Here is a tiny trained network, its code and every weight. The questions are about switching its units off for an input and a target symbol, where a switched-off unit gives its printed mean instead of its output.

import numpy as np


def w(rows, s, z=0):
    codes = np.array(rows[::2]) - 128.0
    scale = np.full(codes.shape[1], s)
    scale[-1] = z or s
    return codes * scale


def norm(h):
    return h / np.sqrt((h * h).mean(-1, keepdims=True) + 1e-5)


def f(y):
    return y / 2 * (1 + np.tanh(0.7978845608 * (y + 0.044715 * y**3)))


def softmax(a):
    e = np.exp(a - a.max(-1, keepdims=True))
    return e / e.sum(-1, keepdims=True)


def log_softmax(a):
    a = a - a.max(-1, keepdims=True)
    return a - np.log(np.exp(a).sum(-1, keepdims=True))


def net(x, mask):
    ids = ['ΓΘΞΣΦΨΩαβδεηλμπ'.index(c) for c in x.split()]
    T = len(ids)
    res = E[ids] + P[:T]
    r = norm(res)
    for j in range(2):
        rows = slice(2 * j, 2 * j + 2)
        q, k, v = (r @ M[0][rows].T for M in (Q, K, V))
        z = softmax(np.where(np.tri(T) > 0, q @ k.T / 2**0.5, -1e9)) @ v
        o = O[0][rows]
        res = res + np.where(mask[j], z, o[:, -1]) @ o[:, :-1]
    y = f(norm(res) @ A[0][:, :-1].T + A[0][:, -1])
    res = res + np.where(mask[2:18], y, B[0][:, -1]) @ B[0][:, :-1]
    return log_softmax(norm(res)[-1] @ U[:, :-1].T + U[:, -1])


Q, K, V, O, A, B = {}, {}, {}, {}, {}, {}
E = w([
[114,141,142,117,153,113,53,98,216],'Γ',
[177,231,73,182,149,124,176,171,142],'Θ',
[95,167,242,71,161,140,76,181,150],'Ξ',
[126,142,117,98,74,66,121,123,69],'Σ',
[212,161,172,88,123,163,147,77,53],'Φ',
[191,88,143,173,124,144,126,86,200],'Ψ',
[146,116,142,140,123,138,105,26,70],'Ω',
[123,62,96,160,110,94,148,107,126],'α',
[79,192,155,101,159,65,121,58,90],'β',
[170,138,65,6,136,147,53,141,104],'δ',
[99,90,102,164,45,81,90,117,64],'ε',
[138,205,211,95,96,123,65,157,123],'η',
[130,124,117,101,114,157,229,141,187],'λ',
[199,139,153,138,207,63,138,141,118],'μ',
[101,100,165,134,156,125,154,108,77],'π',
],0.021)
P = w([
[119,69,251,124,36,255,75,67,48],'0',
[154,62,16,14,114,237,32,45,68],'1',
[182,79,128,103,60,231,137,90,67],'2',
[185,81,102,76,73,194,144,92,98],'3',
[169,133,180,121,76,138,187,100,145],'4',
[170,136,154,94,94,123,200,127,138],'5',
[151,152,127,61,106,88,200,102,134],'6',
[146,156,78,55,132,77,213,119,132],'7',
[135,175,124,77,133,64,228,68,105],'8',
],0.0046)
Q[0] = w([
[125,66,100,251,77,148,71,85,174],'h0',
[115,156,142,115,185,113,61,112,136],'h0',
[115,119,138,105,131,152,124,98,116],'h1',
[80,214,56,236,162,175,152,230,131],'h1',
],0.025)
K[0] = w([
[111,7,147,114,43,94,91,23,178],'h0',
[139,155,179,114,160,97,72,66,141],'h0',
[116,152,121,108,131,118,154,150,149],'h1',
[69,1,189,133,61,206,13,21,48],'h1',
],0.022)
V[0] = w([
[96,190,68,157,95,177,165,133,166],'h0',
[109,116,158,30,73,167,179,100,157],'h0',
[162,156,111,197,200,93,95,168,99],'h1',
[18,175,83,86,26,254,212,91,184],'h1',
],0.015)
O[0] = w([
[156,96,99,121,73,159,138,89,137,25],'h0',
[128,116,118,18,147,120,125,162,139,161],'h0',
[91,157,215,191,112,196,102,152,134,123],'h1',
[144,139,141,49,57,110,254,168,213,8],'h1',
],0.0082,0.011)
A[0] = w([
[105,115,103,99,70,160,185,192,190,105],'n0',
[7,112,99,127,42,164,116,131,93,150],'n1',
[109,191,119,94,77,110,115,150,107,61],'n2',
[214,175,157,116,158,131,199,136,130,109],'n3',
[145,65,71,140,135,100,171,126,167,81],'n4',
[41,25,118,161,132,102,166,148,126,167],'n5',
[81,156,57,192,140,173,91,166,92,93],'n6',
[140,207,137,93,171,168,116,85,146,165],'n7',
[136,115,86,145,161,160,167,31,125,84],'n8',
[121,115,130,177,53,237,102,188,197,159],'n9',
[161,101,134,154,75,112,126,45,87,1],'n10',
[223,111,97,189,56,211,105,103,196,125],'n11',
[184,187,161,131,119,141,89,104,176,144],'n12',
[139,89,106,95,108,44,126,105,168,148],'n13',
[79,178,120,125,102,194,65,129,103,92],'n14',
[61,87,162,136,218,199,156,108,123,146],'n15',
],0.015,0.005)
B[0] = w([
[139,170,139,103,149,72,220,149,133,161],'n0',
[136,168,90,150,153,117,119,100,168,139],'n1',
[157,165,137,161,117,105,124,133,86,138],'n2',
[103,105,120,141,200,150,99,106,114,172],'n3',
[170,121,173,149,161,62,109,109,142,155],'n4',
[172,93,93,96,162,147,119,111,115,145],'n5',
[103,146,144,153,172,96,179,114,139,186],'n6',
[130,131,128,112,100,147,142,72,143,254],'n7',
[133,132,160,131,118,158,152,176,107,222],'n8',
[136,151,148,144,73,252,152,173,115,143],'n9',
[116,116,139,105,70,173,177,140,84,222],'n10',
[141,241,66,113,172,174,121,147,126,154],'n11',
[137,90,134,137,131,132,102,134,163,181],'n12',
[101,116,124,177,108,135,131,165,163,229],'n13',
[158,141,156,147,150,90,171,153,134,186],'n14',
[70,127,97,162,138,136,120,176,135,211],'n15',
],0.027,0.0088)
U = w([
[193,220,97,150,156,174,126,176,163,126],'Γ',
[108,114,172,133,82,177,176,168,85,194],'Θ',
[120,97,134,166,102,147,101,119,226,184],'Ξ',
[86,138,200,239,202,102,139,136,108,107],'Σ',
[164,106,12,199,114,102,179,77,101,4],'Φ',
[133,141,133,100,178,51,212,158,172,207],'Ψ',
[81,67,62,106,202,120,116,214,110,53],'Ω',
[219,165,216,124,120,73,72,143,111,125],'α',
[176,140,67,47,100,90,78,158,118,176],'β',
[153,139,101,133,148,108,128,142,116,68],'δ',
[157,101,137,80,209,151,122,44,114,124],'ε',
[81,143,220,57,162,89,64,184,131,75],'η',
[251,38,121,183,154,112,133,168,105,63],'λ',
[76,196,128,131,93,59,138,45,115,59],'μ',
[129,154,79,169,72,34,85,187,85,162],'π',
],0.011,0.0032)

Each question gives the input, a string of symbols that net reads in full, and the target symbol t.
The units are the heads (2 rows each of Q, K, V and O) and the neurons (one row each of A and B). Each row of codes is followed by its name. A weight is (code - 128) times the scale printed after its matrix; where a second scale follows, it is the last column's (O, A, B and U).
mask holds one flag per unit, heads first, then neurons. A switched-off unit (its flag False) gives its mean, the last column of its rows in O or B, instead of its output. The means were averaged over made-up inputs and are rounded, as every weight is.
A unit's drop is (log p(t) with every unit on - log p(t) with that unit switched off) / (log p(t) with every unit on - log p(t) with every unit switched off).
The circuit of an input: a set's keep is (log p(t) with only the set's units on - log p(t) with every unit switched off) / (log p(t) with every unit on - log p(t) with every unit switched off). Starting from the 12 units with the biggest drops (on a tie, the unit counted first), units are removed one at a time, each time the one whose removal leaves the highest keep (on an exact tie, the one counted first), for as long as the keep stays at least 0.8.
circuit, biggest first: the units of the circuit, biggest drop first
most important unit: the unit with the biggest drop
heads that matter: for each layer, one digit per head in row order, 1 if its drop is at least 0.15 and else 0, layers parted by /
drop of u: that unit's drop, to one decimal
input Ω λ β μ Γ Φ Σ Ω δ, target Σ: most important unit -> h1
input β Ω Ξ λ Φ Φ Ω η Σ, target Ψ: heads that matter -> 01
input Γ Θ ε δ, target Γ: heads that matter -> 10
input Ω Γ Φ, target ε: heads that matter -> 00
input Ω Ω δ Ω Ω, target Θ: heads that matter -> 00
input Γ Ω Ω α, target λ: heads that matter -> 01
input Γ Ω Θ μ, target Γ: circuit, biggest first -> [h0, n11]
input Φ Ω Φ π Φ λ Ω Ω λ, target Ψ: heads that matter -> 10
input Φ η β Ω Γ Ω ε, target Φ: circuit, biggest first -> [n1, n5]
input η α ε, target Φ: heads that matter -> 01
input Ω Θ Σ, target Γ: heads that matter -> 00
input Ω Φ Γ π Ω, target Θ: heads that matter -> 00
input Θ α Σ Ψ δ Ω, target Γ: circuit, biggest first -> [h1, n11, h0]
input Γ Ω δ Φ Ω α, target λ: most important unit -> n5
input ε Ω β, target μ: heads that matter -> 01
input λ η Φ Ω α β Φ δ, target Ψ: heads that matter -> 01
input Φ Ξ Ω Φ δ, target β: drop of n15 -> 0.1
input Φ μ Ω μ β Ψ Θ Γ Γ, target Θ: drop of n9 -> 1.4
input Ω Γ π Ω Ψ, target Γ: drop of n11 -> 1.5
input Γ Θ Γ Φ Ω δ Γ π, target Γ: most important unit -> h0
